Questions about the array below. Counting starts at 1.
1) Which number is the entry directly above the largest entry?
2) Which number is the entry directly below the centre entry?
3) Which number is the entry just left of the smallest entry?
4) Which number is the entry directly above the smallest entry?
5) Which number is the entry at row 3, column 3?
6) Which number is the entry in the bottom-left corner?
7) Which number is the entry in row 2 and column 1?
8) Which number is the entry in row 1 and column 2?
[[124, 146, 132, 115, 141, 124, 128, 127, 134, 127, 146, 132, 125],
 [130, 134, 116, 131, 129, 123, 122, 131, 135, 114, 143, 128, 132],
 [114, 149, 124, 140, 129, 131, 129, 126, 126, 124, 124, 137, 131],
 [142, 118, 135, 118, 119, 131, 120, 140, 135, 137, 122, 117, 130],
 [122, 150, 143, 109, 143, 127, 130, 127, 133, 137, 139, 132, 121],
 [128, 131, 115, 143, 119, 129, 122, 133, 130, 118, 125, 128, 135],
 [145, 118, 127, 113, 127, 123, 118, 138, 140, 126, 142, 117, 130],
 [140, 125, 130, 112, 130, 124, 121, 136, 138, 128, 141, 120, 128],
 [143, 121, 130, 113, 128, 124, 119, 138, 139, 128, 141, 118, 129]]
1) 118
2) 122
3) 143
4) 118
5) 124
6) 143
7) 130
8) 146

array([[137, 123, 118, 119, 128, 108, 125, 126, 132, 120, 130, 123, 135],
       [123, 133, 131, 130, 136, 121, 122, 127, 136, 127, 129, 128, 140],
       [134, 129, 132, 122, 137, 125, 134, 131, 132, 123, 136, 139, 127],
       [122, 134, 131, 127, 138, 122, 121, 129, 135, 125, 126, 132, 139],
       [138, 131, 124, 110, 129, 115, 124, 123, 124, 105, 122, 120, 128],
       [125, 125, 110, 126, 122, 126, 115, 117, 131, 121, 125, 132, 141],
       [140, 126, 120, 124, 127, 109, 128, 126, 130, 118, 127, 122, 129],
       [133, 129, 130, 135, 128, 117, 120, 126, 134, 132, 129, 120, 136],
       [133, 122, 112, 134, 121, 128, 120, 119, 131, 121, 131, 131, 137],
       [122, 132, 130, 126, 138, 124, 127, 131, 137, 124, 130, 136, 138],
       [137, 129, 122, 117, 133, 113, 126, 127, 130, 109, 123, 121, 131],
       [128, 132, 131, 135, 131, 118, 120, 126, 134, 131, 128, 121, 138],
       [131, 131, 139, 126, 134, 131, 146, 124, 122, 135, 130, 127, 116],
       [145, 125, 133, 125, 132, 120, 128, 127, 127, 127, 132, 131, 122],
       [140, 122, 122, 105, 122, 110, 125, 119, 124, 117, 136, 120, 132]])
Rows and columns are numbered from 1.
Report the entry at row 1, column 2.
Answer: 123
The entry in row 1 and column 3: 118
The entry in row 2 and column 1 -> 123
Report the entry in the top-left corner.
Answer: 137
Report the entry directly above the centre entry.
Answer: 128
Report the entry in the bottom-right corner.
Answer: 132
The entry directly below the largest entry: 128
Report the bottom entry of the column that holds the largest entry.
Answer: 125
The entry in the bottom-left corner -> 140
The entry just left of the largest entry is 131
Report the entry just right of the centre entry.
Answer: 126
The entry at row 3, column 1 -> 134
The largest entry: 146
The top-right entry is 135
Report the entry directly below the centre entry.
Answer: 120
Report the entry just left of 116.
Answer: 127
Report the entry in row 2 and column 3.
Answer: 131

Read these off the matrix that follows. Counting starts at 1.
1) The top-right entry?
2) The entry at row 1, column 1?
3) The entry at row 1, column 2?
4) The entry at row 3, column 3?
5) The entry at row 2, column 2?
6) The entry in the bottom-left corner?
[[148 140 127 118 109 148 139 124 150]
 [128 128 151 137 139 145 150 112 120]
 [129 117 113 114 132 128 146 126 120]
 [111 131 129 110 146 109 147 117 143]
 [136 117 116 108 128 143 139 138 133]
 [111 126 105 117 115 120 107 112 122]
 [137 116 119 151 136 109 132 134 149]
 [107 136 109 134 113 123 119 129 150]
 [151 129 149 110 108 123 120 144 127]
 [114 133 131 132 107 106 137 114 109]
 [113 134 116 123 148 128 111 115 108]
 [106 125 147 114 150 136 130 108 127]
 [143 132 125 141 120 143 125 120 119]
 [132 105 150 145 122 130 141 120 148]
 [108 141 123 143 134 136 140 150 144]
 [138 148 106 122 107 137 140 106 109]]
1) 150
2) 148
3) 140
4) 113
5) 128
6) 138

Questions about the matrix below.
1) Which number is the last entry, reading row by row?
2) Which number is the entry directly above the largest entry?
3) Which number is the largest entry in the first row?
4) Which number is the entry just left of 134?
5) Which number is the third entry on the diagonal from the top-right corner?
[[136  99 127 123]
 [136 118 121 134]
 [133 140  99 113]]
1) 113
2) 118
3) 136
4) 121
5) 140

Questions about the row below.
1) Which number is the entry just left of the largest entry?
2) Which number is the 4th entry?
3) Which number is the 3rd entry from the right?
4) Which number is the last entry?
[135 128 116 118 134 140 130 138 149 145 139 127]
1) 138
2) 118
3) 145
4) 127

Questions about the table below.
1) Read off the entry in the bottom-left corner.
2) Read off the third entry on the diagonal from the top-right corner.
3) Read off the top-left entry.
4) Read off the 2nd entry from the end, reading row by row.
5) Read off the last entry, reading row by row.
6) Read off the entry in the top-right corner.
7) Read off the 5th entry in reading order.
8) Read off the 5th entry from the end, reading row by row.
108,139,142,101,114,154,127,144,101,104,134,105,123,109,104,152
126,112,146,121,124,106,119,136,119,147,131,137,107,124,128,121
148,105,123,124,117,151,100,156,155,113,156,136,151,150,150,139
120,137,135,125,153,126,121,142,145,156,99,99,153,152,121,140
118,127,142,128,137,137,100,100,132,103,149,120,100,118,142,118
142,151,127,115,134,119,100,113,103,128,155,125,148,142,151,145
1) 142
2) 150
3) 108
4) 151
5) 145
6) 152
7) 114
8) 125

Questions about the matrix below. Indices start at 1.
1) Report the entry at row 3, column 1.
2) Report the entry directly above the centre entry.
3) Report the entry just left of the centre entry.
4) Report the bottom-right entry.
5) Report the entry in row 1 and column 1.
6) Report the top-right entry.
7) Report the entry at row 2, column 1.
8) Report the entry just right of 141.
127  136  139  105  130  141  139  125  118
115  130  124  147  113  123  124  139  137
135  132  128  126  100  139  128  126  126
142  140  125  107  114  131  125  128  122
130  118  121  144  142  123  121  129  147
1) 135
2) 113
3) 126
4) 147
5) 127
6) 118
7) 115
8) 139

M =
[[112 127 132 113 119 122 134 120]
 [119 124 129 123 125 126 132 127]
 [126 127 128 127 127 128 128 127]
 [118 128 129 116 122 126 130 120]
 [107 118 127 112 121 126 135 123]
 [122 126 127 121 125 129 129 123]
 [109 123 129 110 119 125 134 119]
 [123 125 126 122 126 130 128 124]
 [110 120 128 113 121 127 134 122]
 [122 129 129 121 124 126 129 123]
 [124 129 128 120 124 128 127 120]
 [124 126 126 123 127 129 128 125]
 [110 123 130 113 120 123 135 122]
 [120 126 129 121 124 126 131 125]
 [122 126 129 124 126 127 131 127]
 [110 124 129 111 119 124 133 118]]
Counting starts at 1.
The entry just right of the smallest entry: 118
What is the entry at row 1, column 1? 112
The entry in row 3 and column 1 is 126
The entry in row 2 and column 1 is 119
The entry at row 1, column 2: 127
The entry in row 1 and column 3 -> 132
What is the smallest entry? 107
What is the entry in row 3 and column 2? 127
The bottom-right entry: 118
The bottom-left entry -> 110
What is the entry in row 2 and column 2? 124
The entry directly above the smallest entry -> 118
What is the entry in the top-right corner? 120
What is the entry in row 3 and column 3? 128
What is the entry at row 2, column 3? 129

[[138 150 135 112 132 127 150 132 120 149 135 129]
 [124 134 147 119 116 133 143 156 128 135 132 108]
 [123 130 147 124 121 118 144 131 135 124 124 151]
 [140 142 133 134 146 130 128 123 108 133 131 107]
 [125 131 151 115 113 151 121 135 134 122 125 149]
 [138 151 135 126 138 119 110 150 128 111 120 121]
 [140 141 132 141 136 139 119 137 109 134 131 108]
 [124 137 149 119 141 117 134 143 132 149 135 134]
 [140 146 133 135 148 126 110 141 110 131 131 108]
 [126 133 145 116 112 149 122 143 132 131 131 110]
 [127 137 149 108 131 127 146 154 112 150 135 135]
 [139 141 135 122 135 125 156 143 130 130 130 106]
 [122 133 148 112 137 129 144 127 116 149 135 133]]
Rows and columns are numbered from 1.
Report the entry in row 3 and column 1.
Answer: 123
Report the entry at row 1, column 2.
Answer: 150
The entry in the bottom-right corner: 133
Report the entry at row 1, column 3.
Answer: 135
The entry directly above the smallest entry: 135
The top entry of the column that holds the smallest entry -> 129
The entry at row 2, column 1 is 124
Report the entry at row 3, column 3.
Answer: 147
Report the entry in row 1 and column 1.
Answer: 138
Report the bottom-left entry.
Answer: 122

Questions about the row below.
1) Find the entry just left of 119.
2) Find the entry just right of 131.
3) Find the entry just right of 112.
4) Find the entry just left of 132.
5) Find the entry just left of 103.
[112 131 116 129 148 126 122 132 126 103 141 125 119 129 109 115]
1) 125
2) 116
3) 131
4) 122
5) 126

a = [139 153 118 125 113 105 132 118 152 133 122]
Which number is the 2nd entry from the right? 133
The median of all entries is 125
The 1st entry: 139
Which number is the entry just left of 125? 118

array([[127, 117, 120, 134, 121, 131, 107, 108, 120, 132, 131],
       [131, 108, 143, 128, 139, 116, 125, 108, 143, 117, 131],
       [123, 141, 136, 122, 131, 124, 149, 140, 136, 132, 128],
       [124, 138, 138, 122, 132, 123, 149, 136, 138, 128, 128],
       [129, 117, 143, 125, 138, 117, 134, 118, 143, 120, 130],
       [120, 123, 134, 128, 127, 121, 125, 104, 134, 133, 134]])
Rows and columns are numbered from 1.
The entry at row 2, column 2: 108
The entry just left of 118 is 134
Which number is the entry at row 1, column 3?
A: 120
Which number is the entry in the top-left corner?
A: 127
The entry at row 3, column 1 -> 123
The entry at row 3, column 3 is 136
The entry just right of the smallest entry: 134
The entry in row 1 and column 2 -> 117
The entry directly above the smallest entry is 118
The entry in the bottom-right corner is 134
The entry in the top-right corner is 131
The entry in the bottom-left corner: 120
Which number is the entry in row 2 and column 1?
A: 131
Which number is the bottom entry of the column that holds the smallest entry?
A: 104
Which number is the entry at row 3, column 2?
A: 141
Which number is the entry at row 2, column 3?
A: 143
Which number is the entry just right of 118?
A: 143
